Below are the code and all the weights of a small trained network. Each question names an input and a class and asks about switching units off, where a switched-off unit gives its printed mean instead of its output.

import numpy as np


def w(rows, s, z=0):
    codes = np.array(rows[::2]) - 128.0
    scale = np.full(codes.shape[1], s)
    scale[-1] = z or s
    return codes * scale


def norm(h):
    return h / np.sqrt((h * h).mean(-1, keepdims=True) + 1e-5)


def f(y):
    return np.maximum(y, 0)


def log_softmax(a):
    a = a - a.max(-1, keepdims=True)
    return a - np.log(np.exp(a).sum(-1, keepdims=True))


def net(x, mask):
    res = np.array(x, float).reshape(1, 7) / 4 @ E
    u = 0
    for l in range(2):
        y = f(norm(res) @ A[l][:, :-1].T + A[l][:, -1])
        res = res + np.where(mask[u : u + 12], y, B[l][:, -1]) @ B[l][:, :-1]
        u += 12
    return log_softmax(norm(res)[-1] @ U[:, :-1].T + U[:, -1])


A, B = {}, {}
E = w([
[145,158,172,255,180,162],'x0',
[202,197,129,72,169,46],'x1',
[128,127,131,130,125,128],'x2',
[72,182,135,156,54,79],'x3',
[162,61,181,167,119,70],'x4',
[124,134,122,124,126,136],'x5',
[110,137,232,81,161,155],'x6',
],0.0056)
A[0] = w([
[128,191,124,254,199,116,80],'0.n1',
[74,186,145,123,85,120,105],'0.n2',
[101,232,58,90,149,220,142],'0.n3',
[131,131,215,75,133,153,11],'0.n4',
[189,127,222,175,149,67,246],'0.n5',
[172,160,157,204,103,191,22],'0.n6',
[88,114,142,180,116,23,201],'0.n7',
[157,71,122,80,196,149,196],'0.n8',
[157,36,45,90,231,188,153],'0.n9',
[53,52,128,53,65,213,169],'0.n10',
[101,88,124,114,174,195,168],'0.n11',
[221,117,12,198,91,123,146],'0.n12',
],0.0071,0.0014)
B[0] = w([
[168,96,146,75,123,53,229],'0.n1',
[86,170,148,103,187,117,184],'0.n2',
[102,32,111,94,192,134,241],'0.n3',
[171,160,136,124,136,181,190],'0.n4',
[111,104,56,91,102,182,252],'0.n5',
[182,52,79,114,125,2,183],'0.n6',
[48,152,177,85,190,159,200],'0.n7',
[79,175,195,158,81,78,222],'0.n8',
[87,199,206,132,118,60,247],'0.n9',
[175,131,93,161,98,92,253],'0.n10',
[84,103,104,161,112,138,203],'0.n11',
[109,152,222,74,159,233,225],'0.n12',
],0.0081,0.0046)
A[1] = w([
[198,143,104,10,152,138,115],'1.n1',
[130,119,183,108,122,202,158],'1.n2',
[152,133,108,68,123,110,205],'1.n3',
[163,122,108,192,215,115,150],'1.n4',
[155,92,191,133,179,133,7],'1.n5',
[147,94,169,97,36,89,92],'1.n6',
[113,95,117,172,83,156,214],'1.n7',
[130,114,116,114,87,132,64],'1.n8',
[121,112,110,149,133,82,35],'1.n9',
[219,112,179,161,133,133,83],'1.n10',
[134,84,149,100,186,183,122],'1.n11',
[176,95,192,156,175,131,72],'1.n12',
],0.011,0.0017)
B[1] = w([
[212,72,138,230,121,169,255],'1.n1',
[159,176,130,71,234,221,190],'1.n2',
[177,92,94,216,118,115,202],'1.n3',
[194,118,48,61,53,75,157],'1.n4',
[124,112,190,113,36,154,187],'1.n5',
[97,51,108,62,150,155,191],'1.n6',
[226,200,221,246,181,166,166],'1.n7',
[141,145,145,194,45,90,138],'1.n8',
[232,112,167,131,151,206,142],'1.n9',
[94,197,75,2,203,47,155],'1.n10',
[48,68,113,69,47,202,200],'1.n11',
[54,210,49,152,75,112,179],'1.n12',
],0.0048,0.008)
U = w([
[162,76,60,98,42,32,155],'0',
[95,50,93,99,182,152,197],'1',
[146,193,126,101,123,216,84],'2',
[48,255,132,123,158,16,124],'3',
[148,107,113,132,133,155,106],'4',
[140,106,109,132,139,135,124],'5',
[228,203,85,245,77,146,2],'6',
],0.0093,0.00084)

Each question gives the input, the list of numbers given to net, and the class t.
The units are the neurons (one row each of A and B). Each row of codes is followed by its name. A weight is (code - 128) times the scale printed after its matrix; where a second scale follows, it is the last column's (A, B and U).
mask holds one flag per neuron, layer by layer. A switched-off neuron (its flag False) gives its mean, the last column of its row in B, instead of its output. The means were averaged over made-up inputs and are rounded, as every weight is.
A unit's drop is (log p(t) with every unit on - log p(t) with that unit switched off) / (log p(t) with every unit on - log p(t) with every unit switched off).
The circuit of an input: a set's keep is (log p(t) with only the set's units on - log p(t) with every unit switched off) / (log p(t) with every unit on - log p(t) with every unit switched off). Starting from the 12 units with the biggest drops (on a tie, the unit counted first), units are removed one at a time, each time the one whose removal leaves the highest keep (on an exact tie, the one counted first), for as long as the keep stays at least 0.8.
units of the circuit, in order: the units of the circuit, biggest drop first
k most important neurons: the k neurons with the biggest drops, biggest first
k most important neurons of layer l: the k neurons of layer l with the biggest drops, biggest first
input [6,2,1,8,-8,4,-8], class 1: 4 most important neurons => [0.n3, 0.n9, 0.n8, 0.n12]
input [3,5,-3,1,-5,-8,-2], class 4: units of the circuit, in order => [1.n1, 0.n3]
input [-3,3,0,-6,5,3,-3], class 3: units of the circuit, in order => [0.n9, 0.n8]
input [-4,-6,4,-1,5,-6,7], class 2: 3 most important neurons of layer 0 => [0.n4, 0.n6, 0.n1]
input [0,-4,-3,6,-2,0,2], class 3: 3 most important neurons => [0.n2, 1.n1, 0.n12]
input [8,1,-2,8,5,2,-3], class 0: 3 most important neurons => [0.n1, 0.n6, 0.n9]
input [-1,4,4,7,4,-3,-4], class 3: units of the circuit, in order => [0.n7]
input [0,-6,-1,-7,-4,7,-4], class 3: units of the circuit, in order => [0.n9, 1.n1]
input [8,-3,-7,4,-4,4,7], class 0: 2 most important neurons => [0.n6, 0.n12]
input [-6,8,6,2,-1,1,0], class 6: 2 most important neurons of layer 0 => [0.n9, 0.n1]
input [-2,-6,-2,2,1,0,1], class 6: units of the circuit, in order => [1.n7, 0.n10]
input [5,5,6,0,1,0,-5], class 5: units of the circuit, in order => [0.n1, 0.n12]
input [4,4,0,2,4,3,-6], class 2: 3 most important neurons of layer 0 => [0.n12, 0.n7, 0.n3]
input [-3,2,-8,-8,5,-3,0], class 3: 2 most important neurons => [0.n9, 0.n8]
input [8,2,4,3,-1,-1,-3], class 0: most important neuron => [0.n6]
input [7,5,-1,-5,4,1,-8], class 2: 2 most important neurons of layer 0 => [0.n12, 0.n10]
input [8,-4,-2,-6,-5,-5,2], class 0: 2 most important neurons => [0.n6, 1.n4]
input [0,-7,-4,-5,-1,-5,0], class 6: units of the circuit, in order => [0.n10, 1.n7]
input [5,2,6,4,7,-4,-2], class 1: units of the circuit, in order => [0.n5, 0.n7]
input [-1,0,-1,3,-8,-2,-1], class 1: units of the circuit, in order => [0.n3]
input [-7,7,-5,2,-8,7,-5], class 1: 2 most important neurons => [0.n3, 0.n10]
input [2,-1,0,-6,6,-5,7], class 2: 3 most important neurons of layer 1 => [1.n2, 1.n12, 1.n5]
